Rows with their classes:
[ -3.4  -6.2 -21.9   7.2   8.1  -6.8  22.3   5.8 -31.8 -15.1  10.8  17.9
  52.1   1.3  36.5 -22.1  -7.4  -9.9  -9.2 -12.7  14.9  14.6  19.5  12.4
   3.2 -18.6  30.1 -19.3   0.8 -20.5 -19.7   4.8  10.5 -36.7  22.7 -16.8
  -2.5  38.5  10.1  12.5 -16.1  -7.7 -17.0  -0.2 -39.1  16.1  -6.1 -14.5]
(26)
[  5.0  -8.6 -16.6  28.8   6.8 -19.5   1.6  11.5 -35.3  11.1 -27.3  20.9
   3.0  14.1   3.8  -6.2  -4.1 -14.3   2.5 -12.2 -29.5 -17.5   9.1  42.8
  -1.7 -10.9   4.8 -11.4 -17.8  -1.3  -3.6  -6.8  16.2   1.4  -0.1 -32.9
 -17.8  -1.4  -0.3  -5.1  12.6  21.0 -36.2  -8.2 -15.7  25.8  -2.0 -22.8]
(26)
[-10.0   9.9 -18.0 -11.2 -13.3 -10.7  -9.9  -2.0  12.1 -16.6  -8.2  17.5
  34.4   4.8  10.0 -33.2  -4.6   5.1  11.9   9.1  15.5 -20.0 -30.0 -30.2
  -0.3  13.5  20.6 -21.8  29.1   7.4  13.2  17.6  39.7 -17.7  -2.4 -28.8
   2.6  20.3 -42.1 -15.8 -36.7   0.2 -26.9 -15.2  12.9 -15.3   7.5 -13.7]
(31)
[  2.4  -3.3 -13.3  11.4  23.7  -5.3   6.8 -29.8 -32.2   6.3 -14.3  28.7
   7.0   0.0  -6.4 -13.5   1.2  -2.1   9.8 -43.3 -16.1 -12.3  -1.5   6.3
  -1.6   7.1  18.7 -15.1 -19.0  23.0  12.2  -1.5  -1.4   2.6  22.3 -23.1
 -11.3   4.4  -5.0  -1.3  -3.0  -7.0  -6.7 -12.4  -4.7  18.2   9.0   0.2]
(26)
[  0.4  17.1 -13.1 -18.7   4.5 -10.7   9.9 -10.3   2.5 -22.4  32.6   8.9
  18.6  20.5   2.2 -45.5   8.8   1.0   8.1 -10.3  29.1 -29.2 -11.5 -25.3
  11.1  14.2  20.2  -6.1  17.4  43.7  -1.9  24.9   8.1 -25.1   6.9 -22.2
  -8.9  40.4 -18.6  -8.0 -20.1 -22.8  -8.0 -15.5  -2.1 -19.0  12.8  -8.3]
(31)
[-21.4 -13.9  -4.5   0.6  -9.6   0.8 -27.2  -4.4  -9.6  -4.2 -32.2   7.0
   2.9 -27.8   3.1  16.5 -11.3  -0.6 -25.0   8.6  -6.6  32.0 -21.4  10.2
 -15.8  -6.9   9.3   3.1   2.1  10.6  -4.2 -18.5   2.1   6.5 -13.7  21.6
   7.4 -20.0  13.3 -22.7   1.9 -20.8  13.2  11.3   6.2  20.2  17.7  18.8]
(32)
[ -8.5  10.1 -10.4   0.5   1.9   9.3 -13.8 -10.3  11.7   0.5   7.6  13.8
   5.8  15.4  -6.3 -24.8   2.1  -2.3  14.0   2.2   0.8 -19.2 -20.0 -51.7
  -4.8  22.7  15.4  -2.4  17.0   2.4  14.3  13.8  10.3  -4.9   2.5 -21.0
 -10.3  22.8 -17.0   1.0 -16.9   1.0  -9.1  -7.3  12.7  -6.9 -14.5   5.6]
(31)
[-11.1  -3.9 -20.1  -8.3 -10.8  -3.9 -10.5  -9.9   2.2 -19.6   7.5  12.8
  20.6 -32.3  12.0  -5.5  -6.8  -6.3   4.1   8.7  16.2  36.5 -15.8 -20.5
 -34.1  -0.1  43.1  -0.3   7.6  11.5   6.4  14.2  -0.7 -14.6  -3.3   1.3
  18.1  10.0 -13.6  -8.1 -25.7 -33.7   1.0   2.8  -6.2 -21.8  12.5  31.1]
(32)
[ -6.6 -12.1 -39.8  17.6   8.9   7.3  17.1 -24.6 -63.7  26.4 -28.4  24.2
  20.6 -15.0  11.3 -44.4 -23.3 -14.5   8.5 -10.0   2.7  26.6  21.5  26.6
 -26.9 -26.4  42.1 -11.1 -28.4  12.4  10.3  -1.6  15.2  -7.5  -4.4 -49.2
  29.3   2.0  -0.3 -12.0   2.9  -6.8  -8.9   8.9 -26.1  25.8  11.4  -0.2]
(26)
[ -4.9  14.2 -37.5  23.8  13.7  16.8   7.6  -4.7 -55.1  43.0 -25.1  12.9
   5.9   7.0   4.1  -8.5  -6.0 -18.0  21.7  -2.4  -3.8 -24.1  17.7  43.7
 -24.7 -26.9  46.2  11.3 -10.7   5.3  -0.1  -0.5  -5.5 -22.2  13.9 -44.6
  -5.7  26.2  -5.4   8.5   5.2   6.4 -15.0 -14.4 -19.5  15.7 -13.4 -13.8]
(26)
[-17.9  -1.1 -15.1   9.1   3.4   8.7 -14.4  -8.2 -20.3   0.1 -16.0  -2.3
  -1.0 -18.5  -1.0   8.2   0.8 -17.7  -4.8  -3.5   2.9  19.0   2.9  13.6
 -23.8   5.9  19.9   7.3   0.0  -2.1   2.5  -0.7  -2.3   2.1  -0.8   4.4
  12.1   0.1  15.3  -2.2   9.1  -2.7  -9.4   1.8  13.0  13.0   1.6  10.4]
(32)
[-19.2  -0.6 -22.8  -0.4   6.6  17.9 -32.0 -16.2 -16.5  -2.0 -37.8   1.3
  10.7 -18.3  -9.2   8.3  -6.5 -13.3  11.7  20.2 -27.2   3.1 -20.6 -10.9
 -28.9  12.9  26.6   1.8  -3.2  22.3  21.7  32.6  -9.6  11.6  -0.2 -15.2
  10.4  -6.1 -15.3  -3.5  13.7  -5.2  -7.6  11.7  14.4   2.6   2.1  27.8]
(32)
[  6.2 -14.5 -24.7  12.0  -2.3   2.2   2.1 -13.9 -29.0  17.8 -45.8  32.9
  -9.4 -30.0 -11.6 -18.8  -5.4  -8.0  28.6  -4.5 -19.3   0.3   7.7  11.5
 -15.0  -5.1  12.7  16.7  21.2  13.4  19.8  -9.1 -11.8  18.3 -13.6 -18.3
   3.4 -24.7  -0.7 -20.9  20.1  19.4  14.5  -7.0  14.6  11.0  19.7   5.5]
(26)
[ -3.2  -2.2   9.7  10.2  10.5 -11.3   0.5  -6.8 -10.3 -12.0 -14.5  12.3
  -8.8   9.4 -40.7  -5.5  14.1   6.8 -14.9 -13.9 -12.1 -23.4   2.1  -3.5
  19.1   3.9   5.5   7.9  -1.2   8.1  -5.2   0.6 -10.1   0.4   0.8  13.9
 -18.2  -0.4  -3.5   1.7   4.6  24.6  -0.9  -1.1  -2.4  20.5  15.5 -19.0]
(31)
[-38.8  11.6 -28.8   7.9  -3.9 -10.8 -12.8 -18.6 -15.1  13.1 -19.7  -2.0
 -17.2   8.0  -1.3   4.5  -2.1  -5.8  38.4   0.6 -23.5 -23.7  -4.8   8.1
 -33.0  16.1  19.2  16.2   5.4  19.8   4.3  10.3 -10.3  10.1  -6.1 -40.9
  10.6  10.8  -1.1 -23.6   4.8 -25.9 -13.4  23.4   3.5   0.6 -15.0  23.0]
(26)
[-30.4  -2.8 -12.4  27.3  -1.7 -31.5   4.2   8.3 -16.5 -35.7 -48.8  17.8
  10.8 -40.3 -19.9  19.2   5.1   7.6 -26.7 -17.6 -19.0  -0.8   3.0  18.4
 -24.3   4.0  37.7   4.7  23.1  -6.7   7.8  -7.0 -29.4   8.7  11.0  45.2
  -4.5  16.6  -7.6  -8.5  13.1  14.9  -4.5 -20.1  -3.0  19.3  14.1  -4.9]
(26)
[ 12.1 -32.4   1.6  22.6  31.5  13.1  -4.1 -17.9 -30.4  13.7 -12.2  18.0
 -17.5  -5.6 -32.6  -2.5  -1.2  20.2   9.0 -24.8 -30.0  -6.9  19.7  -2.2
 -15.8  -2.4  -5.6  21.8 -20.7  14.1  17.7   7.0 -29.1  37.1   0.1  11.0
 -11.7  12.6  -4.0  20.7  16.6   0.8  19.3  -4.6   2.1  26.5   5.1  14.3]
(26)
[-30.5  11.8 -32.0  19.7 -39.0  17.7  -7.4 -17.7 -13.8  21.4  -9.7  -1.1
 -32.5 -30.4   0.0  11.4  -9.6 -16.6  51.4  25.8  17.6  24.9  11.4   5.4
 -48.4  -4.8  20.6  -6.0 -23.6  30.6   3.4  -1.2  -0.3  19.7  -2.1 -35.1
   6.9   0.0  28.3 -28.8   8.4 -27.3   2.3  -1.0  21.2   8.3 -52.3  13.9]
(26)
[ 22.8  -0.6  14.9   6.6   9.2  -1.8  20.6 -10.1   6.8  -9.6  11.2 -15.0
 -19.8 -25.5 -39.8 -18.1   9.8  26.5   1.6 -51.9  34.1 -13.5  23.2   0.7
 -10.8   0.1 -13.4  17.5   7.3  -8.6  12.7  25.5 -35.6   6.7  42.9  36.6
 -18.1  36.2   5.0  21.6 -10.5  15.2  25.0 -29.0  25.3 -40.5   5.9 -12.8]
(31)
[ -6.5   8.5   0.9  -2.5 -13.1   8.8 -12.0 -20.0  14.6  17.5  -1.5 -11.3
 -42.0   0.5 -31.2  21.8 -16.2 -21.1  27.6 -39.8   8.9 -16.5  -3.5 -20.3
  -2.7  11.0 -13.4  -0.1  -9.1  -8.2   6.5   2.2 -18.8  27.5 -14.7   0.5
  -6.0  -3.7  -0.9  -1.9  20.7  -1.5  10.9 -12.6  12.5   0.1 -15.7  14.8]
(26)
[-11.7 -13.5 -22.3   9.9 -15.0 -28.3  -3.8 -17.0 -27.3 -11.9 -22.0  34.1
  22.5 -37.9  20.0 -12.0  -0.1  -4.3   0.0   3.4  19.0  32.9  18.9  -5.0
 -29.1 -11.6  43.6   3.1 -56.8   1.2  19.7   9.5   6.0  -8.4   6.3  -3.1
  32.4 -39.0  -4.6 -32.7  -0.7 -15.3   3.7  -0.9  14.9   1.8   7.9  20.0]
(32)
[ -0.5   6.3  -8.2   5.5  36.4  -7.7  22.9  -9.7 -39.5  -3.9  -3.6 -15.2
  -4.7  11.2  -8.3  20.4  15.1   6.4  -5.0 -26.0 -27.0  12.4   7.1  20.4
 -15.6  -5.8  21.6  35.0 -13.0  15.4  -2.3   1.3 -24.2   8.7   0.8   8.6
   2.9  25.5 -16.2  28.0  11.7 -12.3   5.0  16.2  20.6  13.4   6.4  26.1]
(31)
[-10.0   4.6  -8.0   1.2  14.9  -0.5  62.0  -2.7 -12.8 -21.1 -12.3   5.6
  16.8  -5.7  22.5  -1.1 -21.9  -3.8  -9.7   6.7  -4.0  16.7 -13.9   1.9
 -16.6 -13.6  20.4   3.6   4.7   2.0   7.7  -3.4 -13.3   0.8   6.6 -10.0
   9.2   7.4 -12.4   0.1  -1.6 -11.0  -1.3   6.6  -0.3  14.2  10.5  21.9]
(32)
[-18.7   7.4   1.8   8.5  10.6  -1.2 -11.1 -14.1   6.1 -23.9  -0.9  -2.5
  25.1 -40.1   3.2  17.4 -11.8   3.6  -0.9   8.8   4.3  78.0 -13.2 -22.4
 -39.5   8.5  22.7  13.5  21.0   5.4  31.7   8.0 -11.6   0.1   0.3  15.5
  25.2   0.8 -10.3  -9.2  -5.9 -19.8  15.5  -1.6   4.3 -15.1   6.5  34.7]
(32)
[ 11.2 -22.8 -15.9  25.6  22.3   2.7  10.9 -15.3 -43.7  -1.0 -21.3  24.1
   9.9  -8.6   4.0 -64.5  -5.4   0.6 -17.8 -14.9 -26.5   7.2  -0.4  -5.7
 -29.2 -15.8  23.0  11.0 -11.6  18.3  23.2  18.5  18.1  10.1   0.6 -20.3
  -2.5   7.2  -7.4  -3.7   4.5  -8.1   4.2  12.3  -0.8  43.1  33.5   6.8]
(26)
